Each row is followed by its class number.
[ -35    0  184 -348  130   75  150 -186   95 -124  -32  -99 -138  -30
  453  -57 -183 -299  -67  -93  217  -79 -171   13  142   20   73  166
  132  -39  267  211   39 -206  -93] | 6
[ -92 -119   -2  -97  -69 -226  -44   67 -361   48  -70   -6 -141 -148
  154  -66   67   34  -49   34 -120  -78  216 -108  139  -86   44 -281
  290 -165  284  -21  -57  -16  104] | 4
[  37 -125   15 -126 -162 -143   98 -162 -224  -58  -41  -21  -90  -97
  214  -66   -8   14 -165  115  -17  -63  154 -209   59  183  150 -238
  271 -205  249   61  150    5  232] | 2
[  93  -72   -6  -65 -121  -80   42 -173 -208    1  -16   95   65  -52
   79    7  118    4  -35   51  -83  -71   69 -148   97  274  129 -139
   90 -235  179  -19  105   44  184] | 7
[ -74 -143  219  -75  -81  -75   72   -6   66   49  -13  -11  133 -148
   -6   -4 -130  -25 -119  -55  -97  -57 -124 -267   22   85  -32 -216
   90 -145  -74  -92  208  207  343] | 6
[  35  -36  152 -266  -91  122   74  -38  125  -12   48   69  111 -104
   29  211 -341 -208  -37   42  -71  -82 -200 -214   31  237  -47  -75
   86 -195 -288  -46  239  278  425] | 4
[   2 -247  202 -121   70  -79  -23 -130   29  121  117  -59  -38  106
 -139   58 -306 -338 -282   16 -156  -13 -134 -254  102  348 -113  -32
   76 -258 -176    4  198  130  239] | 8
[ -90  -41  544   80 -153  239  -77  162  368 -158 -119  -43  -64   30
  899  142 -358 -137  327   86  207 -210  179 -449   89 -255   96  -86
   38  300  208 -204   34  637   23] | 8
[  64 -140    8 -175 -134  -85  -30 -147 -192   29  111  -62 -193 -101
    2  -77 -217  -16  -93  104  -54 -125   94 -103   93  157   31 -260
  218 -181  310  -13   19   46  155] | 0
[-138  -12  -55 -141   63 -193   -9 -180 -158   20  -42  -31 -145  -45
   51 -140   19    3  -48  179   -1  -97  270   41   30  128   -4    4
  140  -81  236   57    5  -10  107] | 7
[ 112  321  412  233  444  563  -31 -100  238  -15 -214 -169   40   36
 -397  -70 -438  233  224 -339  383   91   -4  163 -377 -436 -188  396
 -218  369 -136 -156 -150  -14 -311] | 0
[ 232 -229 -267   74 -113  234  202 -246 -229  273 -113  236  142  199
  370   95  612 -148  352  100   70  162  143 -543  -26  202  220  179
 -199 -431  247 -348  109  177  249] | 7
[ 160  -34  204 -111 -101   64   68   72  -89  178  143   75  125  134
  -20  -22 -107  -80  -93   74  -33  -15  -87 -407   80  225  -39 -123
  160 -230  -47  -72  127   59  376] | 8
[-122   11  211  -74  112  -43   66  164   18   26  -89  106  167 -108
   89  126  -95 -145  -18   50  -57  -43  -52 -125  -19   89 -122  -96
  257 -146 -160   11  204  220  312] | 7
[ 454  173  -14   13   80   -4 -147 -326  -26 -202 -543  170   67 -347
  487  -68  470  281  -89  138  -57   85  277  -96 -135  117  -42  576
   28 -139  602 -179  -36  -39   69] | 5
[-113  -41  398 -114   24   53  -54  284  -53  265   91   -4  107 -103
 -156  134 -239  100   38    5 -158 -142 -110 -132  107   65 -176 -143
  115   41 -159  -79   91  260  305] | 2
[ -54 -128   95 -240  -59   -8  -79   95  -54  161   67  -39  183  -38
  190  118   84 -252 -188   11 -167  -14  -83 -369  145  127 -103 -191
   61 -265  -30  -68  258  207  246] | 9
[ 210 -140  106 -190  -18 -147   45   56 -270  -15   41  -55  -75 -144
  204 -190  181   77 -169   90 -116  -94  175  -27  100  198   15 -137
  211 -111  198  -44   76   17  298] | 7
[-106  -94  364 -247   26   85  -63  -36  186   94  134  -84  -28 -134
  -27  109 -516   43 -225   89 -134 -135  -10 -116   -2  146 -275   -7
  -78  -10 -113 -145  166  218  275] | 2
[ 111  -95  371   28   62   76   -8   70  -23  213   11    5 -255    8
  -71  114 -377  -48 -162   -2  -95   13 -110 -273   47  125 -231 -195
   12 -133 -159 -241  203  290  237] | 7
[ 316  122 -354   46  215  110  132 -450 -135  109 -353  176 -207  329
  -84  -33  406 -199  101  130   30  170  -14 -292 -159  395   14  323
   30  -79  229  -22   -7   45  402] | 1
[-110 -250  314 -167  -60  -61  -77   43  118   31   68   13  137 -205
  131   84 -169  -60 -362  -19 -331  -42 -147 -342  120  132 -156 -211
  -32 -288 -317  -85  342  270  394] | 1
[ 165   -5  159  136   33 -147 -183  222 -207  208 -103 -134  -53   87
 -208 -118  296    5   86  -76 -597 -122  -86 -418  453 -478 -430  -54
  106 -136  111  -82 -322 -261  146] | 1
[-342  -31 -320  207 -342  313  200 -127   58  188    9 -113  285 -186
  -51  205  -48 -223  459   68  175  113  230 -435  -87   32   40  222
  -36 -218  -16 -127  -29 -244  135] | 4
[  59  -81   -2  -92 -183 -108  137  -24 -334    0   51  -54 -123 -184
  356 -185   71  -65  112  129  -60 -221  167  -70   87  202  221  -56
  296  -61  425  -80   82   95  443] | 2
[ 178   66  821  -88  -69  -99 -141 -194  191  -51 -119  122 -491  134
  563  -83  181 -259  290  242    1 -383  318  -50  453 -340   79  152
  323  171  542   87  211  695   89] | 7
[   2  252 -123  -64  -81    8  -66  117  276   10   38  127 -157 -286
 -183 -104  337 -100  370 -274  -25   49 -103  239   32 -224  -72  200
  149   65  175  -51  137  240 -105] | 6
[-134  -93   13  -94 -134 -169  103  -92 -331 -147 -306  -36 -410 -196
  395  129  -58   33 -180  -38   16   40 -240 -224   36  -22   -1 -101
  333   73  273 -129   62 -375   35] | 8
[ 246  -21  -18 -219  152 -148   70  -79 -134  -58 -124  121 -108  -54
  159  -37  111  -73 -141  171  -29   30   62   75  -32  109   18  -32
  131 -139  136   44   22   76  203] | 1
[ -88  -37  -80 -101  -79    7   55  -20  -69   88  123  -96  -97 -329
  119  -59  -77  -13    9   63  -48  -50  112  -43   95   41   27  -90
   91 -222  117   -6  100  112   67] | 0
[  66  105  591   32  162 -278 -273  408 -114  -79 -271 -153 -353   27
 -381 -178  371   56  154 -311 -189 -112 -334   87  229 -460 -235 -148
  -46  316 -170  106 -180 -345  -56] | 8
[  85  -94  211   26  187 -111  210 -292   45   30 -184   37 -338  442
   91 -165   68 -123   38  -19  154  -55  122  272   29  -87  227  601
  120  415  579  144 -189   65 -122] | 6
[ -58   59  566 -115  335  257 -332  358  238  -22  -16  195 -327 -156
  568   46 -275  270  156 -167 -118   55   -1  221  -59 -327 -273  266
 -186  316  -31 -183  -31  433  -38] | 8
[-117  -37  -39 -121    9   40   40 -247  147  -69  162 -217 -271 -153
  308 -281 -455 -148 -153  284 -119 -135   20   74   26  416 -205   51
  100   98  -22  144   51 -148  658] | 5
[  43 -128  -73 -119 -104  -56   70 -133 -253  -77   14   90 -125 -120
  169  -21   -3   91  -90  113   27 -151  134   94    8  207  214 -239
   40 -177   76  -78   67  158  188] | 3
[  44   70 -269   -5 -473  -13 -233 -486 -216  149   -1   16 -273    9
   38   71  507  152  192  627  -91 -199  -73 -363  209    9  134  -39
  335  321  661   -8  -17   51  383] | 8
[  97  -48   51    3  -97 -108   96 -161 -141  -68   46   29 -144 -183
   70 -105  -36  162  -41   99  -71 -134   77  -39   46   56   69 -143
  186 -134  258  -33   13  -71  123] | 2
[-191  143   75 -338 -188 -139  -20   67  148   48   64 -441 -137 -188
  270 -297 -240 -446  138   18   86 -216 -119  196  411 -133   48   82
  283  354  320  251    9   14   41] | 3
[   1   20  -51  158 -167   28 -203  324 -473 -119  187 -184 -317   95
  508   -8 -106 -526  386   35 -480 -315  141 -265  493 -131 -204 -418
  144 -437   49   83 -168 -249  387] | 7
[ -25  -92  -32  -68 -173   -1  -17   21 -196  -16  115  -79   89 -256
   69  -52   98   87   57  -26  -18  -48  118  -47  -24   53  145 -173
  188 -221  154   37  176   37  195] | 8
[ 373  257   27 -354  454   45   85  -83  228 -209 -208   16   79 -232
  446   14 -450 -430 -384   84 -318  181 -208 -135   20   57 -382  419
  -33 -444   -5  167  -72 -163  250] | 0
[ 403   -9  131  -29  144  -66  126 -115   39  -81 -290  118  -29  -26
  271 -332  462  304 -324   99  252   59  187   -9 -150  110  300  247
 -147  -40   55 -138  148  323  -63] | 0
[-241  -74  189 -218 -250   93 -134  -71  294   34  -49  156 -325  344
   53  -27  -75   15  291   58  260 -158  393  215  -45  -70   -5 -123
   46  787  537  -61 -222  311  120] | 8
[ 135  182  470 -223  116  164 -341 -110  343 -476 -127   99  315 -405
  177  -44  275  108  136  150 -133 -371  -17  134  -77 -452   26  -16
  142   90  409  409  -80   40  334] | 2
[ -55  -21  287 -390   11 -197    8 -254  489 -277 -205 -133   98  -41
  173 -192  -41   62  -19 -409 -232 -156 -117 -201  128 -552 -151  245
  -90 -344  241   90  168   60 -166] | 9
[  29  -42 -126 -132   12 -173  101   16 -263  115   83  -91 -203  -63
  109 -127   31  -91  -95   38  -56  105  138   44    5  239   24   -4
  115  -53  210    4   56  -48  156] | 9
[-411  100  297 -101   -7  -96   17  112  577 -108 -134  105  221 -342
  465  227  172 -178  183  121  -92  107  -85   28   96 -882   39  360
  168  458  323  251  -14  299 -193] | 6
[ -34  -37  312 -232    3 -107  -33  178  -50   59   -5  127   48  -33
  222  138  -50 -238 -144    1 -125  -90 -104 -142  166  157 -156 -116
  267 -158   60  -63  217  217  242] | 3
[ -63 -206  266  -36   62  131   43 -217  194  121  171   98 -132   91
  -59  132 -381  -72 -201   94  -89  -19 -108 -175   49  339 -179 -185
  -12 -159 -408  -21  251  270  320] | 8
[ -18  299   -6 -257   80 -355  245  222 -297    7 -151 -219  333 -148
   83 -103   60 -131  299 -125  174 -105  -36  384  210   28  193  173
  386  369  413  197 -208 -209 -257] | 5
[ 242   72  237  422  154 -266   29  401 -232  -31 -249  -16 -381  203
  394 -297  413 -143   56  123  103 -241  189  324  325 -205  -51 -146
  -32  -44  -78  -32 -253 -269 -229] | 8
[ -23   -3  -79  -75   10  -92   19  -74 -346   81   32 -126 -228  -52
    9 -197   25  -49  100   61  -15 -126  188 -126  100  258   93 -128
  140 -114  263   57  -82 -114  191] | 2
[  26 -102  -33  -86  -18 -241   39   40 -216   55   66 -141  -34 -225
  162 -231   52   30 -106    3 -250 -142  170    5  149  133    6 -114
  165 -384  225   60  142   58  233] | 2
[-115  231 -110 -184  -61  141  117   62  114 -108  127   -1  206 -256
  107   52   47   64  311  -86   53 -166 -152  336   88  -19  117   14
  160  332    9  147  -38   84  -35] | 9
[ -74   -1  324 -238  149 -262 -244    2  350  -84 -312   49  -13  -94
  195  -79  126   48    3 -264    7  118  137  183  -89 -136 -275  272
 -182 -220  325  -17  243   77 -285] | 7
[-203 -137   37 -353 -135  147   57  -90  201 -116  -91  -73  251 -137
  -73  331 -429 -314 -208 -270  107   73  -60  198   86  -73  -15    0
   45  237  -68   55  -31  -70 -349] | 0
[  84  -66  191 -164  -38    9   51   85   55   26   -8  -25  217 -167
  108  145 -195 -242 -209  -14 -145  -64 -222 -117  107   73 -121 -113
  131 -318  -45   52  194   16  278] | 8
[  49  211  -21  339   30  -16 -116 -545  172 -143  -95  -35 -428  271
  -78  -54 -472  -75   81  -10   52  146  -51 -266 -155  162 -199    1
  -41 -132  178  -15  124 -109  -59] | 5
[  45  -76   34  -83 -152 -182   62   84 -288   35   56  -68  -90 -129
  256  -83   50 -108  -43   23 -191 -116  132 -221  239   31  124 -144
  198 -291  301   40   56   33  176] | 1
[ 172 -206  103 -136 -172  -18  -26 -185 -225  -17   73   90 -180 -244
  184  -98   21   -5  -15   22  -76  -53   87  -33   29  111   99 -204
  219 -179  386 -107   91   10  329] | 8
[  44   -1   -3 -178 -215 -137   25 -146 -286   45  152  -60 -333 -151
  209 -195 -132   15   51  119  -32 -133  187  -85  134   97  157 -154
  125 -156  317  -83   72   90  196] | 9
[ 360  -15  261   31   -9   66  115  -32  129   12  -35  418  236  449
  266  -19  604 -329  281 -207 -119 -115  -64  -81  206 -305  341  -65
 -362 -420  -33  -37  293  666   84] | 2
[-165 -185  246  -64   92  -76   57   21   27  158  -74    7  -76  -36
   62  182  -71 -160 -215  122 -233  -63   18 -147  132  135 -141   40
  -64 -196 -291    1  221  257  284] | 2
[ -34 -155  321 -200  104  -12 -128 -105  -69   14   74   22 -174  -33
  111  -24 -219  -13 -104   63 -128 -178 -124 -313   83  161 -110 -127
   27 -280 -208 -125  200  201  311] | 5
[ -10  -33   16  -64   22 -147   54  -15 -283 -148   58   37   21 -272
  149  -74  182  157  -81  -40 -113  -51  152   36  -47  134  114 -192
  222  -96  184    9  122   27  172] | 5
[ 140 -177  -11   83 -266 -186  105 -100  -39  358  -89   -7 -555    8
  195 -217   68  200   55 -136  -85   97  -73 -268  119   76  -72   63
   -4  -55  519 -500  218  233   28] | 2
[  92  -15  274 -205  455  -44  -69 -239  -67  -98 -210  319 -427   -7
  596  -50  695 -206  118  408 -431 -218    1 -133  184  405 -313  353
 -301 -233 -319  -49  109  102  835] | 7
[  67   51 -346  -49 -208  118  359 -184   70   12 -388  263  127   44
 -429  108  113  396   77 -439  239  150  -51   85 -108 -354  240  -53
  -55 -196 -105 -128    2  117 -402] | 3
[ -56  -69  198 -251   63  -10   23   33   65  214  -43   38   66  216
 -136   26  -91 -323  -68 -106  -24  -99 -173 -129  201  150  -81  -46
  147 -127 -146   86  178  236  204] | 1
[ -80  -74   -6  -25 -121 -179  -78 -110 -266    3  -49   19 -220 -183
 -113   -9   -6  162  -83  -63 -190  -45  130 -151   14   22  -27 -299
  170 -227  222  -92  135   47  120] | 2
[ 350  232 -224  474  230  119  243 -643 -125 -253 -164  484 -171 -135
 -130  138  608   27  439  327   48 -292  -21  197 -134  368  290  132
   39 -164  123  -70 -104  155  199] | 3
[  51 -136   31  -23  -79 -222   41  157 -486  130  -21 -116 -168  -11
  175 -163   38  128 -122   17 -113  -60  290  -74  134  121   16 -289
   77 -200   59 -146   59   38  208] | 5
[-337  -65   -7  212  305  -85   -7 -237  325  180 -121  272 -488  -45
  -24  -93   77 -140   15  236 -183  233   12   17  -75  132 -539  526
 -116   48 -222 -101 -175 -412  202] | 9
[ 113   50 -116  112  -91   88  -67 -280  -50  -78 -534  157 -372  313
  451   16  343  -80   31  253  124   12  243 -386  -66   97 -228  -51
  -64  212  310 -384 -130  -49  314] | 3
[  25  -90  136 -157 -214    3   71  -38  -39   56  118 -104  254  -81
   23  117  -51  -65 -211   12 -213 -115 -132 -385  205   35   23 -176
  133 -294   35   29  241  158  265] | 3
